Read these off the table that follows.
1) Report the first entry in reading order.
2) Report the third smallest entry.
3) Report the entry just left of the smallest entry.
((145, 106, 154, 171, 88, 184, 137, 157, 143, 180, 137, 137, 122, 137, 92, 111), (132, 184, 104, 211, 98, 92, 122, 174, 111, 133, 40, 127, 135, 178, 103, 195), (126, 115, 83, 138, 165, 127, 129, 98, 204, 92, 108, 140, 131, 103, 107, 172), (97, 105, 133, 128, 155, 156, 151, 121, 183, 109, 192, 103, 111, 139, 169, 72), (101, 121, 111, 182, 95, 113, 102, 128, 129, 99, 127, 114, 113, 97, 158, 129), (159, 83, 134, 169, 192, 136, 126, 116, 97, 119, 128, 131, 108, 134, 115, 128), (169, 112, 88, 204, 144, 110, 105, 172, 154, 75, 64, 103, 113, 103, 89, 116), (71, 95, 135, 116, 135, 129, 95, 149, 163, 135, 140, 124, 167, 88, 104, 76), (88, 171, 117, 168, 101, 110, 127, 159, 97, 146, 99, 124, 148, 93, 112, 132), (87, 123, 160, 86, 182, 134, 119, 60, 154, 114, 89, 124, 123, 105, 137, 193), (135, 156, 116, 110, 88, 160, 122, 149, 128, 94, 91, 116, 102, 150, 132, 71), (155, 140, 122, 138, 139, 128, 144, 124, 94, 98, 133, 129, 92, 129, 117, 160), (212, 123, 127, 189, 171, 129, 140, 203, 146, 137, 130, 134, 133, 119, 24, 89))
1) 145
2) 60
3) 119

grid =
[[3, 3, 3, 5, 4, 3, 3, 5, 4, 4, 3, 4],
 [3, 4, 6, 3, 5, 8, 4, 6, 1, 3, 3, 2],
 [3, 3, 3, 4, 4, 3, 4, 5, 3, 4, 3, 4],
 [3, 3, 5, 4, 5, 6, 4, 5, 2, 3, 3, 3],
 [3, 4, 6, 3, 5, 8, 4, 5, 1, 3, 3, 2],
 [3, 4, 6, 4, 5, 8, 5, 6, 1, 3, 3, 2],
 [3, 3, 3, 5, 4, 3, 4, 5, 3, 4, 3, 4],
 [3, 3, 4, 4, 4, 3, 4, 5, 4, 4, 3, 4],
 [3, 3, 5, 4, 4, 5, 4, 6, 2, 4, 3, 3],
 [4, 3, 4, 4, 5, 3, 4, 5, 3, 4, 3, 4],
 [3, 3, 3, 5, 4, 3, 4, 5, 3, 4, 4, 4],
 [3, 3, 3, 4, 4, 3, 4, 5, 4, 4, 3, 4],
 [3, 3, 3, 4, 4, 3, 4, 5, 3, 4, 4, 4],
 [3, 3, 3, 5, 4, 3, 4, 5, 3, 4, 4, 4],
 [3, 3, 3, 5, 4, 3, 4, 5, 4, 4, 4, 4],
 [3, 3, 3, 5, 4, 3, 4, 5, 3, 4, 3, 4]]
Rows and columns are numbered from 1.
The entry in row 3 and column 2 -> 3
Give the entry in the bottom-right corner.
A: 4
The entry at row 1, column 1: 3
The entry in row 1 and column 3: 3
The entry at row 3, column 1: 3
The bottom-left entry is 3
Give the top-right entry.
A: 4
The entry at row 1, column 2 -> 3
Give the entry at row 2, column 1.
A: 3
Give the entry in row 2 and column 3.
A: 6

Read these off the array that follows. Counting starts at 1.
1) What is the entry directly above 4486?
2) What is the entry in the bottom-left corner?
3) What is the entry in row 1 and column 3?
4) What is the entry in row 3 and column 1?
5) What is the entry just left of 6549?
6) What is the entry just left of 6432?
7) What is the entry in the bottom-right corner?
8) What is the entry in row 1 and column 2?
[[6305 8651 4953 8347 6532 5277 5424 8484 4654 6325]
 [5654 6395 6017 3910 5145 6933 2349 6931 6075 8020]
 [6303 7140 4272 4860 6626 4659 6813 6348 6064 9572]
 [6669 5442 4611 4779 6709 9055 6549 7756 5736 4200]
 [5386 6103 7456 7260 6656 8504 7858 4245 7123 7515]
 [4526 7130 7498 9512 6976 5857 5926 6335 4605 6472]
 [5390 8311 7074 5460 4560 6305 4955 7083 8448 4914]
 [4486 5780 3102 7389 5704 8290 6541 6240 6411 4159]
 [4590 5316 4391 5982 7470 6092 5926 8060 3197 6201]
 [5949 7662 7740 7843 6294 4168 3861 6103 4970 8097]
 [7421 6550 6836 3817 7059 3334 5005 4924 6009 7559]
 [6050 4973 5960 3008 8379 5748 5752 3900 5886 5820]
 [5344 7104 8098 6522 6508 2883 8018 7142 6133 5766]
 [5781 8072 8004 5910 5233 7767 4270 6813 7392 8436]
 [7304 6983 6855 7843 4474 4679 4380 6926 5758 8679]
 [3693 5300 3128 4615 4373 6432 4798 6738 6025 7694]]
1) 5390
2) 3693
3) 4953
4) 6303
5) 9055
6) 4373
7) 7694
8) 8651

W = 32,29,27,96,92,67,23,58,55,19,66
Read off the first entry from the left.
A: 32
The third entry from the left -> 27
The fifth-last entry -> 23

array([[4, 7, 6, 5, 7, 6, 5, 5, 6, 5, 2, 5, 5, 3, 6],
       [6, 6, 5, 5, 5, 5, 6, 6, 4, 6, 5, 6, 6, 6, 5],
       [5, 4, 5, 5, 5, 6, 5, 5, 5, 9, 7, 3, 6, 4, 7],
       [3, 7, 4, 6, 6, 4, 4, 5, 7, 5, 6, 9, 5, 6, 5],
       [5, 4, 5, 5, 5, 6, 5, 5, 5, 9, 7, 3, 6, 4, 7],
       [4, 7, 6, 5, 7, 6, 5, 5, 6, 5, 2, 5, 5, 3, 6],
       [4, 7, 6, 5, 7, 6, 5, 5, 6, 5, 2, 5, 5, 3, 6],
       [4, 7, 6, 5, 7, 6, 5, 5, 6, 5, 2, 5, 5, 3, 6],
       [5, 4, 5, 5, 5, 6, 5, 5, 5, 9, 7, 3, 6, 4, 7],
       [6, 6, 5, 5, 5, 5, 6, 6, 4, 6, 5, 6, 6, 6, 5],
       [6, 6, 5, 5, 5, 5, 6, 6, 4, 6, 5, 6, 6, 6, 5],
       [4, 7, 6, 5, 7, 6, 5, 5, 6, 5, 2, 5, 5, 3, 6],
       [3, 7, 4, 6, 6, 4, 5, 5, 7, 5, 6, 9, 5, 6, 5]])
Rows and columns are numbered from 1.
The entry in the bottom-right corner: 5
The entry at row 1, column 1 -> 4
The entry at row 2, column 2?
Answer: 6
The entry at the centre?
Answer: 5
The entry just right of the centre entry: 6
The entry in row 1 and column 3?
Answer: 6
The entry in the bottom-left corner?
Answer: 3
The entry at row 1, column 2 is 7
The top-right entry?
Answer: 6
The entry in row 3 and column 1 -> 5
The entry at row 2, column 1 -> 6
The entry in row 3 and column 2 is 4
The entry directly above the centre entry: 5

[[ 24  67  95 145  52]
 [ 15  65  95 153  47]
 [  8   6  94 113  46]
 [ 54  81  97 128  71]
 [ 27  68  97 144  55]
 [213 123 103   5 174]
 [ 45  79  97 135  66]]
Find the last entry, reading row by row.
Answer: 66
The fourth entry from the end, reading row by row -> 79
The entry directly above 5: 144
The entry directly above the centre entry -> 94
Find the entry directly below the largest entry.
Answer: 45
The first entry in reading order: 24
The second largest entry is 174
Find the entry just left of the smallest entry.
Answer: 103
Find the entry just left of the centre entry.
Answer: 81
The entry just right of the largest entry -> 123
Find the 4th entry in reading order.
Answer: 145
Find the second entry from the end, reading row by row.
Answer: 135
The top-right entry is 52
The second entry on the diagonal from the top-right corner -> 153
Find the second entry on the main diagonal.
Answer: 65

Questions about the matrix below. Indices start at 1.
1) Find the entry in row 2 and column 1.
2) Find the entry in the bottom-left corner.
3) Find the entry in row 3 and column 1.
4) Find the top-right entry.
5) Find the entry at row 1, column 3.
[[-12  -8 -76   9  24  28 -50 -47  35 -19]
 [ -1 -11 -61 -42  35  24 -21 -51 -19 -53]
 [  6 -58 -48 -58  29  30   5   0 -41 -39]
 [ -7 -57 -62  32   7  38 -22  31  44  28]
 [-12  -8 -76  12  23  30 -50 -45  37 -16]
 [ -7 -55 -64  33   7  37 -25  28  45  28]
 [  6 -42 -48 -58  33  26   5 -21 -41 -48]
 [-12 -22 -75  33  15  34 -48 -13  45   9]
 [  3 -22 -54 -53  35  24  -8 -45 -30 -53]
 [ -6 -58 -62  32   7  38 -22  31  43  28]
 [  0 -12 -60 -44  35  24 -19 -51 -20 -53]
 [  6 -34 -49 -58  34  26   3 -31 -39 -52]
 [  0 -58 -51  14   9  38   0  31  22  26]]
1) -1
2) 0
3) 6
4) -19
5) -76

Questions about the array below. Counting starts at 1.
1) Read off the bottom-right entry.
2) Read off the top-right entry.
3) Read off the entry in row 2 and column 1.
4) Read off the entry at row 1, column 3.
5) Read off the entry in row 1 and column 2.
6) Read off the entry directly below the largest entry.
7) Read off the entry just left of the largest entry.
array([[ 1.3,  1.5, -0.1, -0.4,  0.7],
       [ 0.5, -1.3, -0.2, -1.8,  0.4]])
1) 0.4
2) 0.7
3) 0.5
4) -0.1
5) 1.5
6) -1.3
7) 1.3

(-124.2, 47.0, 188.6, 22.4, -102.3, -42.5, -107.4, -101.0, -6.7, -30.3)
The entry just right of -102.3 is -42.5
Find the entry just right of -107.4.
-101.0
The entry just left of the largest entry -> 47.0

data = [ -1  16 -13 -26   4  20   0 -74  41   2  -2  10 -13  -6  45  62]
The maximum?
A: 62
The entry just right of 4 -> 20
